Here is a tiny trained network, its code and every weight. The questions are about switching its units off for an input and a target symbol, where a switched-off unit gives its printed mean instead of its output.

import numpy as np


def w(rows, s, z=0):
    codes = np.array(rows[::2]) - 128.0
    scale = np.full(codes.shape[1], s)
    scale[-1] = z or s
    return codes * scale


def f(y):
    return y / 2 * (1 + np.tanh(0.7978845608 * (y + 0.044715 * y**3)))


def softmax(a):
    e = np.exp(a - a.max(-1, keepdims=True))
    return e / e.sum(-1, keepdims=True)


def log_softmax(a):
    a = a - a.max(-1, keepdims=True)
    return a - np.log(np.exp(a).sum(-1, keepdims=True))


def net(x, mask):
    ids = ['ΛΠΣΩβγδεζηθμξτψ'.index(c) for c in x.split()]
    T = len(ids)
    res = E[ids] + P[:T]
    u = 0
    for l in range(2):
        r = res
        for j in range(3):
            rows = slice(2 * j, 2 * j + 2)
            q, k, v = (r @ M[l][rows].T for M in (Q, K, V))
            z = softmax(np.where(np.tri(T) > 0, q @ k.T / 2**0.5, -1e9)) @ v
            o = O[l][rows]
            res = res + np.where(mask[u + j], z, o[:, -1]) @ o[:, :-1]
        u += 3
        y = f(res @ A[l][:, :-1].T + A[l][:, -1])
        res = res + np.where(mask[u : u + 16], y, B[l][:, -1]) @ B[l][:, :-1]
        u += 16
    return log_softmax(res[-1] @ U[:, :-1].T + U[:, -1])


Q, K, V, O, A, B = {}, {}, {}, {}, {}, {}
E = w([
[116,104,119,123,151,150,71],'Λ',
[174,56,162,92,82,204,203],'Π',
[74,124,93,127,180,67,116],'Σ',
[150,83,49,200,164,74,95],'Ω',
[96,155,89,170,135,91,91],'β',
[106,110,186,137,119,95,104],'γ',
[155,138,65,196,69,121,182],'δ',
[115,116,118,125,175,71,88],'ε',
[82,150,92,148,143,85,100],'ζ',
[128,203,139,113,132,191,166],'η',
[130,51,140,193,178,135,163],'θ',
[108,142,97,144,108,120,90],'μ',
[130,56,116,5,113,143,162],'ξ',
[92,154,48,89,203,182,198],'τ',
[54,185,164,70,140,123,133],'ψ',
],0.02)
P = w([
[63,33,150,118,130,254,77],'0',
[83,115,134,141,114,163,102],'1',
[122,141,135,138,116,137,107],'2',
[135,154,128,140,126,119,119],'3',
[145,167,118,133,139,113,126],'4',
[174,162,124,128,138,96,128],'5',
[163,176,119,131,152,100,132],'6',
[176,176,122,129,157,98,142],'7',
],0.0072)
Q[0] = w([
[129,90,120,45,73,183,180],'0.h1',
[6,74,107,122,95,82,94],'0.h1',
[182,74,187,137,106,143,177],'0.h2',
[1,105,143,103,234,183,169],'0.h2',
[70,89,159,152,156,118,120],'0.h3',
[194,94,157,197,99,92,167],'0.h3',
],0.0064)
K[0] = w([
[106,126,64,75,64,201,221],'0.h1',
[93,97,115,3,173,73,51],'0.h1',
[212,150,164,21,46,103,181],'0.h2',
[158,113,154,49,141,68,89],'0.h2',
[103,80,199,136,240,123,119],'0.h3',
[70,53,159,210,72,116,119],'0.h3',
],0.0054)
V[0] = w([
[79,92,127,91,130,103,85],'0.h1',
[107,73,177,143,218,187,81],'0.h1',
[23,153,75,81,2,86,91],'0.h2',
[130,137,85,140,84,96,114],'0.h2',
[155,154,175,198,136,192,182],'0.h3',
[157,134,146,152,163,130,203],'0.h3',
],0.0073)
O[0] = w([
[102,148,127,91,120,109,63,235],'0.h1',
[135,192,79,175,31,93,164,196],'0.h1',
[177,112,127,75,173,199,115,204],'0.h2',
[75,123,109,169,197,136,178,131],'0.h2',
[164,160,120,92,248,133,194,4],'0.h3',
[209,203,146,99,140,169,255,84],'0.h3',
],0.0052,0.0033)
A[0] = w([
[64,187,128,123,137,113,56,247],'0.n1',
[133,143,97,141,146,104,148,252],'0.n2',
[171,116,150,164,57,186,144,151],'0.n3',
[100,86,180,123,146,145,70,67],'0.n4',
[134,186,117,124,62,63,119,226],'0.n5',
[111,171,166,132,157,123,111,187],'0.n6',
[93,95,158,64,92,163,139,91],'0.n7',
[104,111,251,137,161,140,101,230],'0.n8',
[194,147,151,137,74,127,123,220],'0.n9',
[91,155,123,88,184,90,137,240],'0.n10',
[99,141,197,74,110,120,130,239],'0.n11',
[126,125,84,173,175,56,132,136],'0.n12',
[138,79,118,183,77,171,158,186],'0.n13',
[98,82,131,182,88,131,123,240],'0.n14',
[164,141,143,139,140,183,189,196],'0.n15',
[132,129,152,152,144,117,189,227],'0.n16',
],0.011,0.0018)
B[0] = w([
[184,93,158,61,137,157,110,198],'0.n1',
[153,138,102,113,144,140,129,173],'0.n2',
[74,94,148,134,175,171,31,151],'0.n3',
[130,126,97,160,130,152,165,161],'0.n4',
[92,40,150,147,180,174,182,168],'0.n5',
[135,114,193,120,95,153,161,127],'0.n6',
[161,149,129,82,82,52,92,254],'0.n7',
[2,99,146,233,121,155,175,135],'0.n8',
[73,85,184,135,150,141,77,136],'0.n9',
[116,104,152,109,90,163,151,163],'0.n10',
[94,157,133,148,79,81,144,197],'0.n11',
[196,140,122,160,118,141,102,233],'0.n12',
[106,122,94,116,131,155,68,182],'0.n13',
[106,123,80,120,152,140,149,193],'0.n14',
[153,203,175,75,74,174,97,160],'0.n15',
[175,139,146,47,133,183,93,145],'0.n16',
],0.0083,0.0071)
Q[1] = w([
[154,111,118,133,109,174,134],'1.h1',
[160,150,86,102,52,109,104],'1.h1',
[191,119,115,135,170,89,115],'1.h2',
[93,83,151,103,115,87,121],'1.h2',
[186,109,85,153,114,66,56],'1.h3',
[141,158,2,127,149,206,90],'1.h3',
],0.0083)
K[1] = w([
[119,181,158,117,172,166,127],'1.h1',
[177,148,118,152,76,104,214],'1.h1',
[154,43,74,173,132,191,110],'1.h2',
[129,108,199,141,130,8,142],'1.h2',
[204,80,90,115,168,86,47],'1.h3',
[93,138,1,107,148,225,137],'1.h3',
],0.0053)
V[1] = w([
[128,87,97,142,52,110,88],'1.h1',
[58,169,120,135,55,156,63],'1.h1',
[108,245,68,150,124,153,132],'1.h2',
[94,254,99,173,41,174,138],'1.h2',
[127,86,54,123,81,197,150],'1.h3',
[229,140,67,113,67,142,179],'1.h3',
],0.0052)
O[1] = w([
[149,152,131,115,136,136,169,255],'1.h1',
[24,90,128,108,176,109,144,210],'1.h1',
[141,106,255,154,134,42,154,85],'1.h2',
[103,137,144,101,199,70,117,94],'1.h2',
[201,127,117,51,219,107,169,236],'1.h3',
[107,74,147,128,173,139,155,201],'1.h3',
],0.0062,0.0056)
A[1] = w([
[181,139,90,149,137,151,116,252],'1.n1',
[148,134,86,185,133,61,84,43],'1.n2',
[101,148,120,134,163,150,145,166],'1.n3',
[165,182,111,101,164,128,139,165],'1.n4',
[128,79,172,133,181,69,141,206],'1.n5',
[116,122,119,111,138,150,213,226],'1.n6',
[83,164,130,88,111,143,112,103],'1.n7',
[153,175,121,83,121,125,61,52],'1.n8',
[162,137,131,120,148,66,202,185],'1.n9',
[100,180,105,97,176,138,138,177],'1.n10',
[116,114,54,205,154,124,103,22],'1.n11',
[211,103,126,98,135,119,85,145],'1.n12',
[99,66,91,134,131,145,133,90],'1.n13',
[106,82,127,144,161,151,84,119],'1.n14',
[69,94,139,196,152,116,134,114],'1.n15',
[197,248,151,111,141,128,142,146],'1.n16',
],0.012,0.0048)
B[1] = w([
[117,102,163,130,171,91,29,224],'1.n1',
[109,187,173,156,124,99,212,166],'1.n2',
[145,67,114,98,143,159,158,146],'1.n3',
[180,112,93,197,123,122,124,171],'1.n4',
[61,133,34,50,168,254,127,151],'1.n5',
[19,33,113,141,103,134,114,173],'1.n6',
[143,166,173,117,138,63,187,180],'1.n7',
[160,187,122,107,98,135,191,175],'1.n8',
[72,101,62,34,135,156,159,172],'1.n9',
[173,34,155,166,102,122,156,158],'1.n10',
[48,165,140,47,132,94,241,192],'1.n11',
[132,190,148,155,93,78,35,253],'1.n12',
[157,166,80,139,173,167,196,172],'1.n13',
[77,163,144,37,201,181,135,179],'1.n14',
[162,251,13,192,28,133,133,138],'1.n15',
[236,186,128,240,59,72,162,147],'1.n16',
],0.0062,0.011)
U = w([
[175,149,124,153,111,104,117,51],'Λ',
[137,229,174,90,131,176,131,12],'Π',
[179,93,137,188,114,72,1,254],'Σ',
[138,192,99,147,213,40,183,109],'Ω',
[144,149,126,133,119,126,151,51],'β',
[106,177,78,186,64,164,136,157],'γ',
[140,129,139,137,124,111,153,31],'δ',
[204,168,107,181,101,80,69,83],'ε',
[137,119,152,135,133,93,147,56],'ζ',
[184,184,189,144,119,124,196,144],'η',
[146,135,123,130,127,124,157,28],'θ',
[95,33,72,88,198,181,80,197],'μ',
[164,116,74,73,47,58,128,100],'ξ',
[187,51,115,136,138,110,251,95],'τ',
[53,85,230,144,130,73,160,136],'ψ',
],0.0075,0.0047)

Each question gives the input, a string of symbols that net reads in full, and the target symbol t.
The units are the heads (2 rows each of Q, K, V and O) and the neurons (one row each of A and B). Each row of codes is followed by its name. A weight is (code - 128) times the scale printed after its matrix; where a second scale follows, it is the last column's (O, A, B and U).
mask holds one flag per unit, layer by layer, with each layer's heads first. A switched-off unit (its flag False) gives its mean, the last column of its rows in O or B, instead of its output. The means were averaged over made-up inputs and are rounded, as every weight is.
A unit's drop is (log p(t) with every unit on - log p(t) with that unit switched off) / (log p(t) with every unit on - log p(t) with every unit switched off).
The circuit of an input: a set's keep is (log p(t) with only the set's units on - log p(t) with every unit switched off) / (log p(t) with every unit on - log p(t) with every unit switched off). Starting from the 12 units with the biggest drops (on a tie, the unit counted first), units are removed one at a time, each time the one whose removal leaves the highest keep (on an exact tie, the one counted first), for as long as the keep stays at least 0.8.
units of the circuit, in order: the units of the circuit, biggest drop first
top k neurons: the k neurons with the biggest drops, biggest first
top k neurons in layer l: the k neurons of layer l with the biggest drops, biggest first
which heads matter: for each layer, one digit per head in row order, 1 if its drop is at least 0.15 and else 0, layers parted by /
drop of u: that unit's drop, to one decimal
input Ω δ Σ Σ μ β ξ β, target Σ: units of the circuit, in order	0.n1, 0.n12, 1.n11, 1.n1
input Σ ξ ξ β, target μ: units of the circuit, in order	0.n5, 0.n7, 0.n1, 1.n14
input Λ ξ ξ ε, target μ: top 2 neurons	0.n5, 0.n7
input ξ τ ξ β μ ξ β, target Σ: top 2 neurons	0.n1, 0.n12
input β μ ξ δ δ ζ, target μ: top 4 neurons	0.n7, 0.n15, 0.n5, 1.n5
input δ δ δ, target ε: top 3 neurons in layer 0	0.n15, 0.n16, 0.n5
input β β Π θ, target μ: top 2 neurons	0.n7, 0.n8
input δ ξ ξ δ β, target μ: which heads matter	001 / 010
input θ τ Π β Ω θ, target Σ: top 2 neurons	0.n16, 0.n5
input θ ξ ψ ξ θ, target Σ: top neuron in layer 0	0.n15
input δ δ γ ε, target μ: top 3 neurons	1.n5, 0.n15, 0.n7
input τ Ω ξ θ, target μ: which heads matter	000 / 000
input ε η ξ δ ξ μ τ Λ, target μ: top 3 neurons	0.n7, 0.n15, 0.n12
input ξ ξ δ Ω, target Ω: top 2 neurons	1.n2, 1.n11
input τ η ξ Ω Σ, target μ: top 3 neurons	0.n7, 1.n5, 0.n15
input δ ξ Ω Ω Ω τ θ δ, target Σ: which heads matter	101 / 000
input ξ ξ β μ, target μ: top 2 neurons	0.n7, 0.n5
input ξ ξ ξ Π, target Π: top 2 neurons	0.n15, 0.n3
input δ ξ Ω δ, target Σ: which heads matter	111 / 000
input η ζ ξ Σ, target μ: top 3 neurons	0.n7, 0.n15, 0.n10
input θ β ξ μ, target μ: top neuron	0.n5
input δ ξ η τ ξ ξ ψ, target ψ: top neuron	0.n8
input Ω η γ, target γ: drop of 0.h1	0.0
input ξ Ω ξ, target ξ: drop of 0.n7	0.5
input ξ Ω η, target η: drop of 1.n7	0.1
input ξ ζ ξ δ Π, target Π: drop of 0.n15	0.6
input δ Ω γ ζ, target μ: top neuron in layer 0	0.n5
